Questions about the array below. Indices start at 0.
1) Read off the bottom-left entry.
2) Read off the top-right entry.
3) Read off the entry directly above 714.
4) Read off the entry in row 0 and column 1.
5) Read off the bottom-right entry.
6) Read off the entry just left of 840.
7) Read off the entry directly above 60.
8) Read off the entry directly above the largest entry.
[[   0    3  -20   -6    2   48  617  805  721 -333  118  836]
 [  14   -4   -5  -12    7  299  946  871  783   23 -349  798]
 [  60  714  839  727  828  766  786  879  919 -320 -877  835]
 [   6   -9    4   18   13   -8   66  635  840 -551 -202  987]
 [  -1    0  -11   14  554  770  832  817  780  329 -361  898]
 [   1   -3    3   -7   15  251  864  713  892  712 -663  800]
 [  13   37  603  829  740  850  913  934  769 -697  -35  816]]
1) 13
2) 836
3) -4
4) 3
5) 816
6) 635
7) 14
8) 835

Questions about the grid below.
1) Which number is the entry just right of -18?
2) Which number is the entry just right of 40?
3) Which number is the smallest entry?
4) Which number is the entry just right of -16?
5) Which number is the entry just left of the largest entry?
6) Which number is the entry just right of 23?
((28, 27, 23, -10, -6, 44, -10, 45, 37, -8, -10, -2), (40, -18, 11, -16, -2, 4, -33, 39, 39, 1, 17, -38))
1) 11
2) -18
3) -38
4) -2
5) -10
6) -10

m = [-0.156, 0.103, -0.053, -0.030, 0.058, 0.097, -0.123, 0.021, -0.109, 0.060, -0.023, -0.083, -0.117, 0.211]
The entry just right of -0.109: 0.060
Find the entry just right of 0.060.
-0.023
The entry just right of -0.053 is -0.030
Find the entry just right of -0.083.
-0.117

Questions about the row below.
1) Find the second largest entry.
2) Find the minimum.
3) Find the entry just left of the smallest entry.
4) Find the entry at the centre.
[202, 214, 713, 742, 188, -355, 283, 476, -751]
1) 713
2) -751
3) 476
4) 188

data = [  5 -49 -23  47 -15 -19  23 -26]
The entry just left of 23: -19
What is the largest entry?
Answer: 47
The entry just left of the smallest entry -> 5

W =
-0.06  -0.04   0.03  -0.03  -0.05   0.01  -0.05  -0.08  -0.15
-0.14  -0.14   0.06  -0.09   0.21  -0.01  -0.04  -0.09  -0.25
-0.02   0.00   0.10  -0.01  -0.08   0.07  -0.01  -0.08  -0.21
-0.07  -0.06  -0.04  -0.06  -0.06  -0.05  -0.07  -0.08  -0.10
-0.14  -0.15   0.04  -0.11   0.22  -0.03  -0.04  -0.09  -0.25
 0.02  -0.06  -0.14  -0.19  -0.11  -0.10   0.00  -0.08  -0.15
-0.10  -0.09   0.00  -0.06   0.03  -0.03  -0.06  -0.08  -0.14
-0.04  -0.12  -0.14  -0.23   0.04  -0.13  -0.02  -0.08  -0.17
-0.08  -0.11  -0.09  -0.13   0.01  -0.09  -0.05  -0.08  -0.12
-0.05  -0.04   0.05  -0.02  -0.05   0.03  -0.04  -0.08  -0.17
 0.02   0.01   0.03  -0.05  -0.15   0.03  -0.01  -0.08  -0.19
 0.08   0.05   0.06  -0.06  -0.21   0.06   0.04  -0.08  -0.24
Counting starts at 0.
The entry directly above the largest entry: -0.06
The entry in the top-right corner?
Answer: -0.15
The entry at row 0, column 2?
Answer: 0.03
The top-left entry -> -0.06
The entry in row 2 and column 0 is -0.02
The entry in row 0 and column 1 is -0.04
The entry at row 1, column 2?
Answer: 0.06
The entry directly below the largest entry is -0.11
The bottom-left entry?
Answer: 0.08
The entry in row 1 and column 0 is -0.14
The entry at row 1, column 1?
Answer: -0.14
The entry in row 2 and column 2 -> 0.10
The entry just right of the largest entry is -0.03
The entry at row 2, column 1: 0.00
The entry in the bottom-right corner -> -0.24
The entry directly above 0.08?
Answer: 0.02
